Below are the code and all the weights of a small trained network. Each question names an input and a target symbol and asks about switching units off, where a switched-off unit gives its printed mean instead of its output.

import numpy as np


def w(rows, s, z=0):
    codes = np.array(rows[::2]) - 128.0
    scale = np.full(codes.shape[1], s)
    scale[-1] = z or s
    return codes * scale


def norm(h):
    return h / np.sqrt((h * h).mean(-1, keepdims=True) + 1e-5)


def f(y):
    return np.maximum(y, 0)


def softmax(a):
    e = np.exp(a - a.max(-1, keepdims=True))
    return e / e.sum(-1, keepdims=True)


def log_softmax(a):
    a = a - a.max(-1, keepdims=True)
    return a - np.log(np.exp(a).sum(-1, keepdims=True))


def net(x, mask):
    ids = ['αεζθμξπστω'.index(c) for c in x.split()]
    T = len(ids)
    res = E[ids] + P[:T]
    q, k, v = (norm(res) @ M[0].T for M in (Q, K, V))
    z = softmax(np.where(np.tri(T) > 0, q @ k.T / 2**0.5, -1e9)) @ v
    res = res + np.where(mask[0], z, O[0][:, -1]) @ O[0][:, :-1]
    y = f(norm(res) @ A[0][:, :-1].T + A[0][:, -1])
    res = res + np.where(mask[1:9], y, B[0][:, -1]) @ B[0][:, :-1]
    return log_softmax(norm(res)[-1] @ U[:, :-1].T + U[:, -1])


Q, K, V, O, A, B = {}, {}, {}, {}, {}, {}
E = w([
[171,119,162,95,126,141,157],'α',
[114,169,119,117,119,103,154],'ε',
[104,104,115,13,138,89,247],'ζ',
[124,120,42,75,143,91,86],'θ',
[158,111,192,70,131,187,187],'μ',
[77,207,88,158,63,84,125],'ξ',
[58,187,101,138,101,78,103],'π',
[78,162,156,183,53,149,150],'σ',
[131,78,235,118,129,217,142],'τ',
[145,83,26,127,49,195,117],'ω',
],0.014)
P = w([
[201,113,104,76,55,23,157],'0',
[75,89,90,69,95,95,221],'1',
[200,113,110,196,136,119,103],'2',
[147,106,147,2,55,90,88],'3',
[56,136,123,83,83,160,229],'4',
[199,156,113,175,161,156,65],'5',
[145,151,126,12,77,123,26],'6',
[55,163,140,87,66,182,245],'7',
[205,202,97,181,161,165,61],'8',
],0.0092)
Q[0] = w([
[106,87,125,2,15,84,123],'h0',
[214,188,160,66,7,154,49],'h0',
],0.0091)
K[0] = w([
[125,209,241,165,166,158,25],'h0',
[194,204,19,114,142,254,36],'h0',
],0.0089)
V[0] = w([
[173,177,205,140,244,23,143],'h0',
[151,1,53,67,152,140,49],'h0',
],0.0087)
O[0] = w([
[80,7,121,63,56,57,30,2],'h0',
[213,253,175,75,123,50,154,188],'h0',
],0.012,0.0038)
A[0] = w([
[145,203,120,104,177,124,182,169],'n0',
[100,70,155,84,147,158,158,42],'n1',
[248,132,160,169,144,112,116,181],'n2',
[219,113,114,52,137,172,108,54],'n3',
[79,152,220,218,190,156,102,41],'n4',
[75,72,63,179,230,165,156,36],'n5',
[67,151,89,49,105,102,136,152],'n6',
[87,85,150,47,111,89,119,2],'n7',
],0.011,0.0033)
B[0] = w([
[136,1,87,92,137,127,199,253],'n0',
[103,190,108,146,173,35,126,179],'n1',
[75,127,52,88,175,181,44,229],'n2',
[61,181,164,176,133,98,180,200],'n3',
[199,78,152,96,80,35,123,165],'n4',
[123,202,141,72,55,132,136,176],'n5',
[139,151,209,99,216,151,162,232],'n6',
[180,133,114,214,120,215,67,214],'n7',
],0.0096,0.0073)
U = w([
[66,136,90,170,85,135,132,155],'α',
[127,79,85,77,78,222,142,124],'ε',
[143,55,120,184,116,112,112,212],'ζ',
[166,140,43,66,183,126,105,98],'θ',
[93,167,104,97,107,2,98,171],'μ',
[180,82,180,36,103,139,52,124],'ξ',
[82,92,87,200,189,199,54,164],'π',
[19,185,154,82,192,150,113,1],'σ',
[204,175,116,242,176,177,123,136],'τ',
[107,40,164,95,127,84,164,147],'ω',
],0.0097,0.0055)

Each question gives the input, a string of symbols that net reads in full, and the target symbol t.
The units are the heads (2 rows each of Q, K, V and O) and the neurons (one row each of A and B). Each row of codes is followed by its name. A weight is (code - 128) times the scale printed after its matrix; where a second scale follows, it is the last column's (O, A, B and U).
mask holds one flag per unit, heads first, then neurons. A switched-off unit (its flag False) gives its mean, the last column of its rows in O or B, instead of its output. The means were averaged over made-up inputs and are rounded, as every weight is.
A unit's drop is (log p(t) with every unit on - log p(t) with that unit switched off) / (log p(t) with every unit on - log p(t) with every unit switched off).
The circuit of an input: a set's keep is (log p(t) with only the set's units on - log p(t) with every unit switched off) / (log p(t) with every unit on - log p(t) with every unit switched off). Starting from all 9 units, units are removed one at a time, each time the one whose removal leaves the highest keep (on an exact tie, the one counted first), for as long as the keep stays at least 0.8.
units of the circuit, in order: the units of the circuit, biggest drop first
unit that matters most: the unit with the biggest drop
k most important neurons: the k neurons with the biggest drops, biggest first
drop when u is switched off: that unit's drop, to one decimal
input μ θ σ ξ, target ε: 2 most important neurons -> [n5 n3]
input π ε μ, target σ: units of the circuit, in order -> [h0 n0 n7 n1]
input α τ π τ, target π: units of the circuit, in order -> [h0 n7 n1]
input π τ π τ α, target ω: units of the circuit, in order -> [n2 n7 h0]
input α θ π ζ π τ, target θ: units of the circuit, in order -> [h0 n2 n0]
input σ π τ, target ξ: units of the circuit, in order -> [n4]
input σ α α α μ α τ μ, target ω: 2 most important neurons -> [n2 n0]
input τ τ α α π α α α π, target μ: units of the circuit, in order -> [n7 h0 n2]
input α ω σ α, target ε: units of the circuit, in order -> [n5 h0]
input ξ π α α π π, target μ: units of the circuit, in order -> [h0 n4 n5]
input ξ α α α μ ξ, target α: units of the circuit, in order -> [h0 n2 n5]
input π α α τ α σ, target ζ: units of the circuit, in order -> [n4 h0]
input ε μ ω α α τ ω, target σ: units of the circuit, in order -> [n3 n7]
input π ξ π α π τ θ, target σ: unit that matters most -> n3
input μ α ξ, target α: units of the circuit, in order -> [h0 n5]
input τ σ θ α α μ, target θ: 3 most important neurons -> [n2 n0 n6]
input α π μ ω τ σ α, target ε: units of the circuit, in order -> [h0 n5]
input α π μ, target σ: 3 most important neurons -> [n3 n7 n0]
input π π α ω, target ξ: 2 most important neurons -> [n6 n0]
input π α τ α π ω τ, target τ: units of the circuit, in order -> [h0]
input π θ μ, target θ: units of the circuit, in order -> [n2 h0]
input π ζ σ θ, target ε: 2 most important neurons -> [n5 n3]
input ω α α α α, target τ: 2 most important neurons -> [n7 n0]
input τ α θ α π ζ π α ξ, target θ: 2 most important neurons -> [n0 n2]
input α α α, target π: 2 most important neurons -> [n2 n3]
input ε α τ α, target σ: 2 most important neurons -> [n3 n2]
input ω α α τ σ α ε τ, target ω: unit that matters most -> n4
input π π ξ ω α π ξ, target π: drop when h0 is switched off -> 1.4
input σ α α π, target ξ: drop when n6 is switched off -> 0.1
